Below are the code and all the weights of a small trained network. Each question names an input and a target symbol and asks about switching units off, where a switched-off unit gives its printed mean instead of its output.

import numpy as np


def w(rows, s, z=0):
    codes = np.array(rows[::2]) - 128.0
    scale = np.full(codes.shape[1], s)
    scale[-1] = z or s
    return codes * scale


def norm(h):
    return h / np.sqrt((h * h).mean(-1, keepdims=True) + 1e-5)


def f(y):
    return np.maximum(y, 0)


def softmax(a):
    e = np.exp(a - a.max(-1, keepdims=True))
    return e / e.sum(-1, keepdims=True)


def log_softmax(a):
    a = a - a.max(-1, keepdims=True)
    return a - np.log(np.exp(a).sum(-1, keepdims=True))


def net(x, mask):
    ids = ['ΞΦΩαγδεζηθμσψ'.index(c) for c in x.split()]
    T = len(ids)
    res = E[ids] + P[:T]
    u = 0
    for l in range(2):
        q, k, v = (norm(res) @ M[l].T for M in (Q, K, V))
        z = softmax(np.where(np.tri(T) > 0, q @ k.T / 2**0.5, -1e9)) @ v
        res = res + np.where(mask[u], z, O[l][:, -1]) @ O[l][:, :-1]
        u += 1
        y = f(norm(res) @ A[l][:, :-1].T + A[l][:, -1])
        res = res + np.where(mask[u : u + 8], y, B[l][:, -1]) @ B[l][:, :-1]
        u += 8
    return log_softmax(norm(res)[-1] @ U[:, :-1].T + U[:, -1])


Q, K, V, O, A, B = {}, {}, {}, {}, {}, {}
E = w([
[208,108,132,163],'Ξ',
[160,216,163,142],'Φ',
[63,229,99,184],'Ω',
[64,196,220,103],'α',
[157,9,58,54],'γ',
[113,136,117,189],'δ',
[120,252,131,133],'ε',
[4,110,123,149],'ζ',
[225,103,140,33],'η',
[67,137,8,225],'θ',
[174,5,67,28],'μ',
[199,201,181,110],'σ',
[151,127,65,90],'ψ',
],0.015)
P = w([
[16,95,41,162],'0',
[116,88,225,159],'1',
[192,254,131,44],'2',
[107,93,220,163],'3',
[195,250,107,75],'4',
[105,96,219,164],'5',
[187,220,92,84],'6',
[105,104,215,163],'7',
[176,200,80,85],'8',
[101,103,214,162],'9',
[158,199,62,93],'10',
],0.0097)
Q[0] = w([
[189,14,149,201],'L0H1',
[52,150,254,185],'L0H1',
],0.0086)
K[0] = w([
[198,17,184,157],'L0H1',
[160,198,254,203],'L0H1',
],0.0099)
V[0] = w([
[123,153,160,32],'L0H1',
[115,23,3,163],'L0H1',
],0.0082)
O[0] = w([
[254,219,248,120,163],'L0H1',
[74,159,161,62,253],'L0H1',
],0.0083,0.0025)
A[0] = w([
[119,135,122,27,100],'L0N1',
[160,109,88,80,4],'L0N2',
[123,113,158,222,28],'L0N3',
[163,48,82,252,44],'L0N4',
[135,116,29,159,221],'L0N5',
[53,124,231,192,104],'L0N6',
[64,123,137,86,53],'L0N7',
[71,165,104,156,34],'L0N8',
],0.012,0.0048)
B[0] = w([
[140,169,183,187,253],'L0N1',
[143,175,106,179,150],'L0N2',
[54,50,137,111,173],'L0N3',
[89,190,6,65,196],'L0N4',
[207,178,168,89,204],'L0N5',
[219,39,106,219,183],'L0N6',
[149,171,162,123,165],'L0N7',
[166,206,167,138,155],'L0N8',
],0.011,0.0064)
Q[1] = w([
[156,141,25,145],'L1H1',
[117,7,120,203],'L1H1',
],0.016)
K[1] = w([
[101,131,2,125],'L1H1',
[244,43,123,184],'L1H1',
],0.013)
V[1] = w([
[79,69,171,32],'L1H1',
[253,89,118,43],'L1H1',
],0.017)
O[1] = w([
[56,16,108,17,4],'L1H1',
[237,132,248,31,112],'L1H1',
],0.012,0.0022)
A[1] = w([
[124,43,122,164,85],'L1N1',
[97,103,52,81,65],'L1N2',
[70,101,16,106,118],'L1N3',
[64,246,146,124,152],'L1N4',
[98,61,87,97,175],'L1N5',
[109,50,146,215,123],'L1N6',
[139,149,156,154,166],'L1N7',
[109,90,124,121,8],'L1N8',
],0.013,0.012)
B[1] = w([
[19,140,107,158,131],'L1N1',
[185,156,40,59,142],'L1N2',
[187,143,31,69,164],'L1N3',
[56,179,182,77,247],'L1N4',
[138,99,219,113,170],'L1N5',
[10,47,177,113,144],'L1N6',
[107,143,91,98,203],'L1N7',
[184,179,219,162,128],'L1N8',
],0.013,0.011)
U = w([
[154,101,59,88,169],'Ξ',
[150,138,149,168,112],'Φ',
[115,137,134,193,121],'Ω',
[129,96,176,180,207],'α',
[105,60,173,98,199],'γ',
[109,112,76,176,168],'δ',
[143,147,150,181,125],'ε',
[59,70,112,173,253],'ζ',
[161,127,185,130,102],'η',
[101,143,104,151,98],'θ',
[129,81,175,112,164],'μ',
[212,148,174,159,106],'σ',
[9,171,200,103,6],'ψ',
],0.014,0.0046)

Each question gives the input, a string of symbols that net reads in full, and the target symbol t.
The units are the heads (2 rows each of Q, K, V and O) and the neurons (one row each of A and B). Each row of codes is followed by its name. A weight is (code - 128) times the scale printed after its matrix; where a second scale follows, it is the last column's (O, A, B and U).
mask holds one flag per unit, layer by layer, with each layer's heads first. A switched-off unit (its flag False) gives its mean, the last column of its rows in O or B, instead of its output. The means were averaged over made-up inputs and are rounded, as every weight is.
A unit's drop is (log p(t) with every unit on - log p(t) with that unit switched off) / (log p(t) with every unit on - log p(t) with every unit switched off).
The circuit of an input: a set's keep is (log p(t) with only the set's units on - log p(t) with every unit switched off) / (log p(t) with every unit on - log p(t) with every unit switched off). Starting from the 12 units with the biggest drops (on a tie, the unit counted first), units are removed one at a time, each time the one whose removal leaves the highest keep (on an exact tie, the one counted first), for as long as the keep stays at least 0.8.
units of the circuit, in order: the units of the circuit, biggest drop first
top k neurons: the k neurons with the biggest drops, biggest first
k most important neurons of layer l: the k neurons of layer l with the biggest drops, biggest first
input σ σ α μ γ σ Ω ψ Ξ Ω ζ, target σ: top 3 neurons : (L0N6; L0N5; L0N4)
input ζ γ Ξ, target ζ: units of the circuit, in order : (L1H1)
input Ξ ψ ψ, target Ξ: units of the circuit, in order : (L0H1; L1H1; L1N3; L0N5)
input Ξ Ξ θ γ ψ ζ θ, target Ξ: 3 most important neurons of layer 0 : (L0N5; L0N1; L0N4)
input ψ γ σ Ξ σ, target ψ: top 2 neurons : (L0N6; L1N4)
input Ξ θ σ δ, target δ: units of the circuit, in order : (L0H1; L0N4; L0N6)
input Ξ δ γ Ω Ξ ψ σ, target Ξ: top 4 neurons : (L0N1; L1N3; L0N5; L0N4)
input ψ σ σ ψ Ξ Ω Φ, target ψ: 2 most important neurons of layer 0 : (L0N6; L0N5)
input γ ζ Ξ σ ψ ψ η ψ ψ ψ Ω, target γ: 3 most important neurons of layer 0 : (L0N1; L0N5; L0N4)
input Ξ δ Ξ ψ ζ, target Ξ: units of the circuit, in order : (L0H1; L1H1; L1N3; L0N5)
input Ξ ψ Φ σ σ ψ Φ, target Ξ: top 2 neurons : (L0N1; L0N5)
input σ ψ δ ψ ζ, target σ: units of the circuit, in order : (L0H1; L1H1; L0N5)
input σ δ Ξ Ω ψ γ μ, target σ: 2 most important neurons of layer 0 : (L0N6; L0N4)
input σ μ Ξ μ δ, target σ: units of the circuit, in order : (L0H1; L1H1)
input σ σ ψ, target σ: top neuron : (L0N5)
input γ ψ θ ψ ψ ζ, target ζ: top 2 neurons : (L0N6; L1N6)
input ψ σ Φ Ξ ψ σ α ψ θ, target ψ: top 4 neurons : (L0N5; L0N8; L0N3; L1N4)
input ψ α γ ψ η, target ψ: 2 most important neurons of layer 0 : (L0N1; L0N6)
input ψ ψ σ Ω μ, target ψ: 4 most important neurons of layer 0 : (L0N1; L0N5; L0N3; L0N7)
input Ξ α θ σ α ζ ε, target Ξ: most important neuron of layer 0 : (L0N1)
